Below are the code and all the weights of a small trained network. Each question names an input and a class and asks about switching units off, where a switched-off unit gives its printed mean instead of its output.

import numpy as np


def w(rows, s, z=0):
    codes = np.array(rows[::2]) - 128.0
    scale = np.full(codes.shape[1], s)
    scale[-1] = z or s
    return codes * scale


def norm(h):
    return h / np.sqrt((h * h).mean(-1, keepdims=True) + 1e-5)


def f(y):
    return y / 2 * (1 + np.tanh(0.7978845608 * (y + 0.044715 * y**3)))


def log_softmax(a):
    a = a - a.max(-1, keepdims=True)
    return a - np.log(np.exp(a).sum(-1, keepdims=True))


def net(x, mask):
    res = np.array(x, float).reshape(1, 5) / 4 @ E
    u = 0
    for l in range(4):
        y = f(norm(res) @ A[l][:, :-1].T + A[l][:, -1])
        res = res + np.where(mask[u : u + 6], y, B[l][:, -1]) @ B[l][:, :-1]
        u += 6
    return log_softmax(norm(res)[-1] @ U[:, :-1].T + U[:, -1])


A, B = {}, {}
E = w([
[194,88,157,112,128,167,105,160,138],'x0',
[171,84,110,106,163,109,217,91,112],'x1',
[111,103,183,86,63,151,130,135,160],'x2',
[90,143,143,117,125,249,186,151,114],'x3',
[136,110,171,51,119,120,84,164,151],'x4',
],0.016)
A[0] = w([
[146,86,149,3,103,144,136,127,132,192],'0.n1',
[51,149,137,165,45,73,28,118,139,3],'0.n2',
[84,139,128,128,113,183,194,122,133,133],'0.n3',
[155,82,146,2,114,56,87,129,137,89],'0.n4',
[111,156,140,133,121,198,18,137,127,107],'0.n5',
[205,67,155,100,78,157,97,127,140,114],'0.n6',
],0.033,0.0044)
B[0] = w([
[95,125,234,46,178,110,153,155,176,234],'0.n1',
[93,240,164,130,50,61,76,95,146,253],'0.n2',
[74,124,137,65,115,126,162,118,23,216],'0.n3',
[100,254,203,130,76,60,115,113,201,249],'0.n4',
[98,67,28,161,188,165,66,129,201,233],'0.n5',
[190,147,153,173,37,163,77,194,76,224],'0.n6',
],0.026,0.024)
A[1] = w([
[162,74,161,93,121,117,162,164,182,102],'1.n1',
[192,59,107,96,110,1,132,55,129,189],'1.n2',
[129,135,133,156,96,192,215,116,61,71],'1.n3',
[181,75,140,138,91,212,103,188,143,85],'1.n4',
[234,54,181,120,51,84,156,100,163,72],'1.n5',
[225,160,151,139,200,36,91,175,119,254],'1.n6',
],0.038,0.0048)
B[1] = w([
[133,142,185,70,177,87,98,85,113,170],'1.n1',
[161,37,132,188,231,66,154,79,186,165],'1.n2',
[116,74,155,81,136,128,120,51,105,235],'1.n3',
[157,103,104,128,85,170,102,154,5,171],'1.n4',
[48,227,148,104,32,185,126,53,113,181],'1.n5',
[175,160,91,237,153,73,172,83,122,251],'1.n6',
],0.027,0.018)
A[2] = w([
[204,136,186,117,103,161,212,184,196,118],'2.n1',
[102,93,105,46,77,102,226,200,149,2],'2.n2',
[142,90,136,91,165,151,214,203,205,28],'2.n3',
[117,129,53,114,169,154,196,156,121,98],'2.n4',
[134,132,66,139,116,161,138,143,124,48],'2.n5',
[194,73,207,101,116,129,109,251,178,61],'2.n6',
],0.033,0.0042)
B[2] = w([
[117,87,116,242,94,85,98,74,198,245],'2.n1',
[215,149,126,154,126,107,133,162,3,212],'2.n2',
[136,133,107,54,137,100,78,237,106,139],'2.n3',
[158,115,117,120,144,105,172,132,85,169],'2.n4',
[159,113,151,181,118,52,154,112,192,174],'2.n5',
[39,108,98,110,71,235,165,53,137,254],'2.n6',
],0.023,0.0068)
A[3] = w([
[179,141,107,141,141,101,193,196,134,50],'3.n1',
[160,140,195,120,102,141,224,205,191,131],'3.n2',
[103,169,46,133,181,120,166,108,184,147],'3.n3',
[81,173,2,126,111,95,82,177,114,4],'3.n4',
[110,102,102,74,221,168,112,129,173,24],'3.n5',
[103,133,114,138,143,51,210,66,59,221],'3.n6',
],0.029,0.0035)
B[3] = w([
[86,89,109,66,123,144,143,88,195,131],'3.n1',
[104,180,4,107,137,138,80,99,155,166],'3.n2',
[176,110,170,103,134,83,185,76,85,181],'3.n3',
[147,148,171,175,115,134,163,116,217,205],'3.n4',
[154,120,135,92,184,80,149,167,157,151],'3.n5',
[129,84,159,113,181,228,110,68,136,251],'3.n6',
],0.028,0.022)
U = w([
[179,88,91,196,214,89,171,84,165,151],'0',
[142,92,58,176,82,183,92,214,161,3],'1',
[97,251,193,151,66,80,96,110,195,197],'2',
[208,155,88,166,65,154,157,189,22,47],'3',
[88,106,173,31,132,201,134,105,37,170],'4',
[114,112,113,59,193,63,137,234,154,32],'5',
],0.014,0.0058)

Each question gives the input, the list of numbers given to net, and the class t.
The units are the neurons (one row each of A and B). Each row of codes is followed by its name. A weight is (code - 128) times the scale printed after its matrix; where a second scale follows, it is the last column's (A, B and U).
mask holds one flag per neuron, layer by layer. A switched-off neuron (its flag False) gives its mean, the last column of its row in B, instead of its output. The means were averaged over made-up inputs and are rounded, as every weight is.
A unit's drop is (log p(t) with every unit on - log p(t) with that unit switched off) / (log p(t) with every unit on - log p(t) with every unit switched off).
The circuit of an input: a set's keep is (log p(t) with only the set's units on - log p(t) with every unit switched off) / (log p(t) with every unit on - log p(t) with every unit switched off). Starting from the 12 units with the biggest drops (on a tie, the unit counted first), units are removed one at a time, each time the one whose removal leaves the highest keep (on an exact tie, the one counted first), for as long as the keep stays at least 0.8.
units of the circuit, in order: the units of the circuit, biggest drop first
top k neurons: the k neurons with the biggest drops, biggest first
top k neurons in layer l: the k neurons of layer l with the biggest drops, biggest first
drop when u is switched off: that unit's drop, to one decimal
input [5,-7,1,2,-4], class 1: units of the circuit, in order	[0.n5]
input [3,-3,-8,6,-4], class 4: top 3 neurons in layer 0	[0.n2, 0.n4, 0.n3]
input [-4,-7,-4,7,-7], class 4: units of the circuit, in order	[0.n3, 0.n4]
input [3,8,-2,-3,-8], class 0: top 2 neurons	[0.n6, 1.n2]
input [4,0,-5,2,4], class 3: top 2 neurons in layer 1	[1.n4, 1.n6]
input [3,-8,-7,2,-2], class 0: top 3 neurons in layer 0	[0.n5, 0.n4, 0.n6]
input [-4,-4,7,5,-7], class 4: top 2 neurons	[0.n3, 0.n4]
input [3,0,2,7,8], class 4: top 4 neurons	[0.n2, 2.n6, 0.n5, 0.n6]
input [-1,-6,-8,8,1], class 0: top 2 neurons	[0.n5, 0.n6]
input [-1,-3,5,4,2], class 4: top 2 neurons	[0.n1, 1.n6]
input [0,-5,1,4,0], class 0: top 3 neurons	[0.n5, 0.n4, 0.n6]
input [-8,8,1,-3,-3], class 0: top 2 neurons	[0.n6, 1.n2]
input [7,-4,-6,1,-1], class 1: top 2 neurons	[1.n4, 0.n5]
input [-5,6,6,-6,-7], class 0: top 2 neurons	[1.n2, 0.n6]
input [8,2,-3,1,-3], class 3: top neuron in layer 1	[1.n4]
input [5,0,-3,8,-1], class 4: drop when 0.n3 is switched off	0.2
input [7,-1,-1,1,-5], class 3: drop when 1.n4 is switched off	0.2
input [5,-2,-7,6,2], class 0: drop when 0.n6 is switched off	0.5
